Each row has two labels, one from each of two sets.
[ 0.05 -0.78 -0.19 -2.31  1.72 -0.44  2.67 -0.79 -3.55 -2.48  1.97  1.84
 -1.39 -0.52 -0.29  1.53 -0.78  3.08  0.73 -0.46 -0.84 -1.15 -0.44 -4.21
 -2.35 -0.80  0.87  3.00  0.19  1.58  2.23  1.54 -0.31 -1.26 -0.73 -0.40
 -1.69 -4.17 -0.82  0.85  1.72  0.97 -2.30  1.33]  F buti
[ 0.23 -1.00  2.23 -2.28 -0.65  0.09 -2.30 -1.21 -2.28  0.65  0.48  0.60
 -1.22 -0.36  0.66  1.68 -1.20 -0.37 -2.11 -1.64  0.43 -1.18 -1.03  0.17
 -0.81  1.06 -0.75 -1.37  0.36  0.51 -1.22  0.27 -1.66 -0.14  4.06 -0.88
 -5.04 -0.28  0.18  1.45  0.82 -0.74  0.19 -1.35]  Y gugur
[ 2.34  1.03 -3.53  1.83 -0.36 -5.47  0.35 -0.69 -0.66  0.98 -0.50 -0.54
  0.10  1.18 -0.74 -0.75 -0.67 -4.53  2.19  2.73 -1.70 -0.13  1.89 -1.84
  0.70  0.67  0.13 -0.77 -0.88  4.81 -0.64  1.18  1.16  1.53 -2.03  1.11
  5.39 -1.01 -0.21 -3.53  1.73  2.27 -0.24  0.98]  U buti
[ 4.40 -1.93 -0.26 -1.90 -2.60 -2.00 -2.40 -3.47 -1.85  3.70  0.18 -4.87
  0.31 -0.70 -1.52  1.63 -7.74 -2.31  0.69 -0.74  1.69 -3.02  0.71 -3.41
  0.05 -0.61 -1.05  3.74 -1.39  4.89 -4.06  1.37 -2.75  1.78  5.77 -3.03
 -6.15 -4.86  0.75  0.16  0.86 -1.91 -3.18  4.12]  Y buti
[ 2.31  0.09 -2.21 -0.24 -0.33 -3.68 -1.25 -3.77 -2.09  2.80  0.32 -2.20
  0.80  0.72 -2.32  0.26 -3.38 -4.68  1.40  0.61 -0.24 -2.20  0.26 -2.05
  0.79 -0.47 -1.24  0.68 -0.83  7.01 -3.59  2.26  1.64  2.04  1.57 -3.18
 -5.18 -2.61  0.13 -2.34 -1.13 -1.09 -0.26  1.76]  U buti
[ 2.24  1.12  0.45 -0.43 -1.58 -1.70 -4.25 -1.43 -2.50  3.02 -1.22 -1.75
 -0.83 -0.16  1.60  0.35  0.45 -1.86 -0.80  0.48 -0.69 -1.64  3.71  0.32
 -0.36  3.66 -1.93 -1.59  2.23 -1.83 -4.62 -2.13 -0.95  0.06  1.63 -1.41
  2.80 -0.60 -0.83 -1.32 -1.57  1.34  4.43  0.25]  U mobe
[ 1.38 -1.06 -0.42 -1.43  0.86 -0.28 -2.99 -2.76 -5.81  0.04  0.07 -3.99
 -2.64  0.81  1.75  2.21 -1.91  1.48 -2.11 -0.70  2.80 -0.71  1.03 -1.83
 -1.51  1.67 -0.68  1.56 -0.18  2.79 -1.92  0.24 -2.60 -1.06  2.43 -2.71
  0.16 -1.39  0.07 -0.28  0.25  0.40 -1.96  1.46]  F mobe
[-0.04 -1.41  1.27 -0.03  1.59 -0.73 -1.32  0.96  0.07  1.30  1.66  2.04
  0.64 -1.07  0.17 -1.46 -1.22  0.27  1.86 -0.61 -1.86 -1.33 -2.13 -1.03
  0.19  1.51 -0.33  1.12  0.52 -0.97  0.90 -0.35  0.54  0.47  1.03  0.04
 -4.11 -1.97  2.09  0.99 -1.38 -0.15 -0.37  1.73]  Y buti
[ 2.04 -0.46  1.01 -2.66 -0.29 -0.39 -4.14 -3.94 -3.97  2.24 -0.43 -3.48
 -1.38 -0.25 -0.03  1.65 -3.09  0.87 -1.83 -1.00  1.22 -0.37  5.71 -0.61
 -0.18  2.09 -2.72  1.16 -0.85  1.38 -5.28 -0.77 -1.91 -0.81  4.13 -3.73
 -4.31 -1.36  0.25  0.37  0.71 -0.52 -0.58  2.06]  W mobe
[ 2.33 -1.98 -0.69 -0.88  2.39 -0.34 -1.49 -0.97 -0.43  2.79  0.18 -2.95
  1.24 -0.45 -2.24  0.94 -4.83 -1.05  0.96  0.28  1.56 -2.04  0.50 -2.16
  0.15 -2.10 -2.26  1.25  0.14  1.94 -2.63  0.98 -1.51  0.60  1.12 -1.66
 -5.14 -3.12  1.05 -0.04  0.47 -2.07 -2.10  2.14]  Y buti
[ 3.29  1.49  0.24 -1.50 -1.25 -0.32 -3.24 -0.27 -4.52  2.13 -1.22 -3.60
 -1.22  0.25  0.78  1.92 -1.76 -0.29 -2.90 -0.47  0.14 -0.37  2.39 -0.78
 -0.16  1.13 -1.91  0.91 -0.74 -0.13 -4.94 -0.78 -2.01 -0.27  2.81 -2.46
  0.82 -0.83  0.26  0.17 -0.16  0.09  0.90  1.12]  W mobe
[ 2.76 -1.07 -1.54 -0.78  0.90 -2.45 -1.24 -2.85 -2.91  0.50 -0.85 -1.09
  1.81 -0.53 -0.95  0.20 -3.10 -0.54  2.49 -0.38 -0.56 -2.11  0.27 -2.43
 -0.60  0.11  0.00  2.48 -0.06  5.02 -1.07  1.79 -0.62  1.06  2.06 -1.37
 -3.32 -3.83 -0.15 -0.80  0.18  1.43 -2.20  2.99]  W buti
[ 0.86  0.29 -0.85 -1.54  0.61 -0.73 -0.24 -0.93 -3.67 -2.34  0.36 -1.12
 -1.58 -0.33  0.59  0.87 -0.28  2.82  0.06  0.14  0.14  0.71  1.39 -3.71
 -2.37 -0.45  0.13  3.94 -0.50  2.65  0.71  1.12 -1.11 -1.29  1.29 -0.23
  2.57 -2.80 -0.49 -0.47 -0.14  2.88 -2.95  2.97]  F buti
[ 4.02  1.64 -1.78  1.63  0.35 -2.21 -2.64 -3.19 -4.07  2.65  0.04 -1.34
  0.33 -0.41 -1.76  1.56 -2.86 -1.21  2.39  0.68 -2.32 -3.97  3.27 -6.03
 -0.96 -0.14 -1.62  2.35 -1.02  5.24 -2.11  1.22  2.24  1.55 -0.26 -2.86
 -4.35 -4.71  0.12 -1.63 -0.27 -0.55 -0.57  2.55]  W buti
